[132 125 70 108 90 77 88 55 86 66 109 72 101 124 65 112 74 105 39 62 81 91 124 117 24 118 72 55 83 111 87 84 116 127 110 83 82 109 110 72 115 151 139] = X
[188 116 129 58 101 116 87 73 90 121 105 72 36 61 76 74 84 96 89 121 109 96 102 72 69 140 120 112 72 70 85 106 94 87 110 83 82 109 110 72 115 151 139] = Z
[149 71 139 30 137 114 97 81 95 100 114 121 63 94 147 107 81 140 89 98 121 101 99 59 114 123 101 111 99 81 59 105 65 112 128 84 135 76 101 145 77 150 123] = R
[132 154 70 108 90 77 88 55 86 66 109 72 101 124 65 112 74 105 39 62 81 91 124 117 24 118 72 55 83 111 87 84 116 127 134 61 120 70 132 61 48 89 71] = E
[84 85 129 116 82 110 72 120 69 87 94 109 96 61 138 151 101 36 115 87 73 76 121 140 90 112 74 121 83 106 72 72 188 102 72 89 70 105 109 116 96 58 110] = A
[62 95 96 112 124 94 116 113 54 121 84 116 144 83 164 74 137 130 97 61 127 113 105 78 141 123 37 139 102 88 55 94 88 122 92 106 123 95 149 131 101 70 94] = M
order: [123 150 77 145 101 76 135 84 128 112 65 105 59 81 99 111 101 123 114 59 99 101 121 98 89 140 81 107 147 94 63 121 114 100 95 81 97 114 137 30 139 71 149] -> R
q: [188 116 129 58 101 116 87 73 90 121 105 72 36 61 76 74 84 96 89 121 109 96 102 72 69 140 120 112 72 70 85 106 94 87 110 83 82 109 110 72 115 151 139] -> Z
order: [140 120 112 72 70 85 106 94 87 110 83 82 109 110 72 115 151 139 188 116 129 58 101 116 87 73 90 121 105 72 36 61 76 74 84 96 89 121 109 96 102 72 69] -> Z

[137 128 65 85 85 117 127 91 121 108] = N
[58 67 153 120 106 88 18 120 126 111] = L
[135 120 60 56 90 136 136 102 98 79] = Y
[78 79 157 123 122 104 32 106 92 102] = J
[150 123 59 66 93 141 135 104 88 66] = B
[78 85 150 110 125 112 24 100 69 90] = C
[162 134 60 61 89 143 140 98 74 46] = K
[67 90 145 91 125 109 36 120 48 68] = P
[170 139 63 41 89 145 134 96 63 32] = F
[82 102 154 100 130 85 38 100 13 59] = G
[169 131 52 51 89 159 135 85 48 36] = T
step -1: [82 102 154 100] -> [81 101 153 99]
step +1: [135 104] -> [136 105]

[115 111 113 83 98 120 107] : Zot
[108 94 115 119 104 29 99] : Tus
[92 75 78 55 89 67 81] : vubu
[79 69 143 108 116 131 69] : Lozav
[112 128 94 111 90 104 125] : Nabo
[108 94 115 119 100 116 94] : buvi
[107 106 122 143 106 127 104] : zan
[111 92 94 146 108 97 96] : vod
step -1: [104] -> [103]
step -1: [94 115] -> [93 114]

[121 102 19 83 116 121 116 72 102]  U
[102 121 71 115 19 32 83 116 123]  V
[102 121 71 121 19 32 83 116 102]  D
[115 112 109 114 80 103 81 121 113]  Q
order: [116 102 102 121 71 121 19 32 83] -> D
common Q U:  -> [121]
step -1: [80 103 81 121] -> [79 102 80 120]
step +1: [103] -> [104]
common D Q:  -> [121]
step +1: [19 83] -> [20 84]

[73 104 124 126 89]  S
[102 100 90 23 89]  H
[102 167 22 174 100]  W
order: [100 174 22 167 102] -> W
order: [100 90 23 89 102] -> H
common S H:  -> [89]

[103 116 135 104 82 71 98 103 132 61 83 77 108 115 124 105 91 71 101 98 141 87 118 101 69 137 149 68 99 122 44 107 85 156 69 121 74 142 133 72 123 96 136 66 62 85 120 111 69 83 87 112 89 106 109] : sav
[89 105 130 101 116 96 105 80 95 90 85 60 87 70 183 122 94 118 82 106 119 78 55 66 123 98 114 94 116 83 109 80 57 67 110 145 108 94 78 144 110 139 125 127 108 126 125 121 103 141 113 95 107 129 130] : Kuz
[108 78 81 89 95 100 88 112 126 130 106 117 110 120 40 91 97 68 123 87 99 130 169 145 74 103 54 77 64 123 103 133 138 141 70 82 86 123 107 60 106 86 61 96 108 82 75 78 82 78 90 120 101 91 74] : zuge
[115 142 71 83 69 132 135 74 98 77 98 62 106 71 66 122 85 156 105 83 123 123 118 120 103 99 109 104 87 111 136 108 141 103 101 137 149 89 72 91 82 44 87 96 101 112 85 69 133 61 68 121 116 69 107] : Dizos
[102 79 48 108 94 107 104 99 80 137 134 135 129 146 34 76 107 68 139 99 90 101 130 122 103 96 77 127 75 111 128 126 120 114 78 75 88 82 107 79 95 60 39 80 102 93 70 122 127 86 89 72 92 93 74] : sop
[118 74 146 61 107 87 89 93 124 118 71 47 66 88 160 126 103 55 108 92 125 129 119 77 52 96 81 55 114 84 66 105 101 125 78 126 70 138 103 79 104 132 120 116 130 75 92 103 75 122 94 123 110 106 93] : Lefuz
[73 118 119 125 112 95 145 88 105 82 95 73 108 68 150 117 83 137 76 105 119 64 68 95 142 105 108 97 92 101 125 87 60 75 112 147 116 90 72 146 129 134 114 125 92 139 138 107 96 128 119 96 103 141 143] : pize
[111 87 63 89 109 108 115 89 51 121 138 135 96 144 81 90 109 51 146 116 93 94 107 63 92 86 106 141 108 60 108 119 112 90 92 66 79 83 108 94 83 77 75 85 124 72 67 149 134 128 80 57 83 83 51] : basup
q: [103 116 135 104 82 71 98 103 132 61 83 77 108 115 124 105 91 71 101 98 141 87 118 101 69 137 149 68 99 122 44 107 85 156 69 121 74 142 133 72 123 96 136 66 62 85 120 111 69 83 87 112 89 106 109] -> sav
q: [73 118 119 125 112 95 145 88 105 82 95 73 108 68 150 117 83 137 76 105 119 64 68 95 142 105 108 97 92 101 125 87 60 75 112 147 116 90 72 146 129 134 114 125 92 139 138 107 96 128 119 96 103 141 143] -> pize
order: [87 81 124 114 125 103 55 61 66 71 118 110 101 55 108 75 105 125 77 78 129 116 93 75 138 94 126 70 132 120 47 122 103 160 92 52 84 96 107 66 103 130 89 119 106 126 118 88 93 92 74 104 123 146 79] -> Lefuz
order: [44 61 62 66 68 69 69 69 71 71 72 74 77 82 83 83 85 85 87 87 89 91 96 98 98 99 101 101 103 103 104 105 106 107 108 109 111 112 115 116 118 120 121 122 123 124 132 133 135 136 137 141 142 149 156] -> sav
q: [111 87 63 89 109 108 115 89 51 121 138 135 96 144 81 90 109 51 146 116 93 94 107 63 92 86 106 141 108 60 108 119 112 90 92 66 79 83 108 94 83 77 75 85 124 72 67 149 134 128 80 57 83 83 51] -> basup
order: [133 99 112 135 87 132 156 87 96 71 98 118 101 98 85 72 149 108 116 85 107 123 68 111 44 142 77 120 115 91 89 124 136 103 74 69 103 66 62 137 83 109 101 105 82 106 141 122 104 61 69 69 71 121 83] -> sav

[177 123 133 89 95 98 120 83 94 130 99 133 76 150 104 105 84 162 112 51 177 67 143 56 74 77 181 80 121 171 126 162 97 160 110 85 106 71 94 91 126 119 64 91 74] = rugop
[177 123 133 89 95 98 120 83 94 130 99 133 76 150 104 105 84 162 112 51 177 67 143 56 74 77 181 80 121 171 126 94 97 160 110 85 106 71 94 91 126 113 110 77 109] = kufi
[132 82 34 121 128 116 84 124 30 102 111 93 73 85 99 82 92 69 87 109 89 95 122 58 94 127 115 100 161 115 70 84 101 130 75 98 120 128 95 51 101 23 100 41 42] = mup
step -1: [177] -> [176]
q: [177 123 133 89 95 98 120 83 94 130 99 133 76 150 104 105 84 162 112 51 177 67 143 56 74 77 181 80 121 171 126 94 97 160 110 85 106 71 94 91 126 113 110 77 109] -> kufi
step +1: [89] -> [90]

[64 69 69 65] = mozes
[63 68 69 64] = rera
[70 69 56 63] = pup
common mozes pup:  -> [69]
order: [63 64 68 69] -> rera
common pup mozes:  -> [69]
q: [64 69 69 65] -> mozes
order: [63 69 70 56] -> pup
q: [70 69 56 63] -> pup

[103 78 102 82 102 155 122 109 113]  Fem
[107 108 107 91 105 138 72 107 103]  dit
[90 78 91 140 93 59 84 82 84]  Budug
[134 136 129 150 123 62 79 135 120]  fava
[115 117 116 52 110 92 113 116 101]  gat
common Budug dit:  -> [91]
step +1: [136] -> [137]
q: [115 117 116 52 110 92 113 116 101] -> gat

[57 40 132 118 133 86 97 67 76 125 63 120 118 122 17 49 85 68 106 129 48 104 86 73 131 149 86 135 113 139 81] : Bovad
[152 78 64 119 85 59 112 103 78 119 92 142 87 110 101 94 93 85 103 104 117 75 113 89 71 143 96 99 108 122 130] : Zerev
[10 150 171 58 138 172 82 92 129 67 123 23 123 87 91 102 103 126 106 108 67 146 69 121 147 26 105 104 94 61 54] : vifif
[43 83 130 85 128 132 112 90 118 93 97 83 109 123 55 78 82 97 107 129 57 131 64 107 122 91 78 115 102 118 71] : Mif
[104 31 108 103 112 73 104 89 75 121 75 143 106 135 32 53 73 81 114 146 76 87 89 79 96 156 90 124 115 158 93] : loro
[163 55 57 124 84 43 95 98 100 127 82 162 85 118 93 84 91 77 98 107 115 65 117 81 66 164 90 99 99 134 132] : vudi
[113 143 87 152 117 93 85 108 101 142 78 119 88 71 104 78 94 59 92 119 64 122 103 99 75 96 85 103 110 112 130] : zeg
[64 122 129 87 97 117 99 95 125 84 121 84 111 88 109 106 114 113 93 102 100 119 94 111 115 65 109 93 97 93 82] : nogor
order: [130 122 108 99 96 143 71 89 113 75 117 104 103 85 93 94 101 110 87 142 92 119 78 103 112 59 85 119 64 78 152] -> Zerev
step +1: [115 65 117 81] -> [116 66 118 82]
q: [152 78 64 119 85 59 112 103 78 119 92 142 87 110 101 94 93 85 103 104 117 75 113 89 71 143 96 99 108 122 130] -> Zerev

[95 118 105 114 99 93 138 105 91 92 104 93 96 89 81 100 79 117 91 93 98 83 105 87 100 91 82 78 66 112 85 87 106 85 97 100 84 99 86 97 85 99 100 112] : tose
[110 122 116 106 97 92 101 100 81 89 108 112 101 87 116 113 69 101 89 103 107 78 117 112 103 75 118 139 112 102 96 102 84 90 96 95 105 102 86 111 100 114 104 127] : Bug
[115 104 97 76 101 99 102 116 120 86 93 141 78 98 3 95 83 96 87 102 106 101 106 73 105 72 121 133 106 97 100 106 92 109 88 108 99 105 69 95 112 86 99 59] : nilo
[102 149 113 123 104 53 94 82 86 99 97 127 100 108 23 89 75 96 101 105 108 83 125 98 111 88 76 69 98 117 106 106 113 130 107 94 98 99 90 96 106 95 98 119] : sosek
[92 121 139 97 100 93 84 129 101 128 143 112 91 76 63 106 104 96 109 111 109 84 97 106 107 91 110 139 57 95 101 79 111 83 111 81 91 114 99 92 89 98 100 98] : dof
[106 93 84 100 100 88 85 100 66 87 86 99 93 91 78 105 105 85 114 97 83 98 91 138 82 118 100 89 93 99 81 99 117 112 95 97 92 105 91 79 104 96 85 112] : Bov
order: [112 100 99 85 97 86 99 84 100 97 85 106 87 85 112 66 78 82 91 100 87 105 83 98 93 91 117 79 100 81 89 96 93 104 92 91 105 138 93 99 114 105 118 95] -> tose
order: [104 127 110 122 116 106 97 92 101 100 81 89 108 112 101 87 116 113 69 101 89 103 107 78 117 112 103 75 118 139 112 102 96 102 84 90 96 95 105 102 86 111 100 114] -> Bug

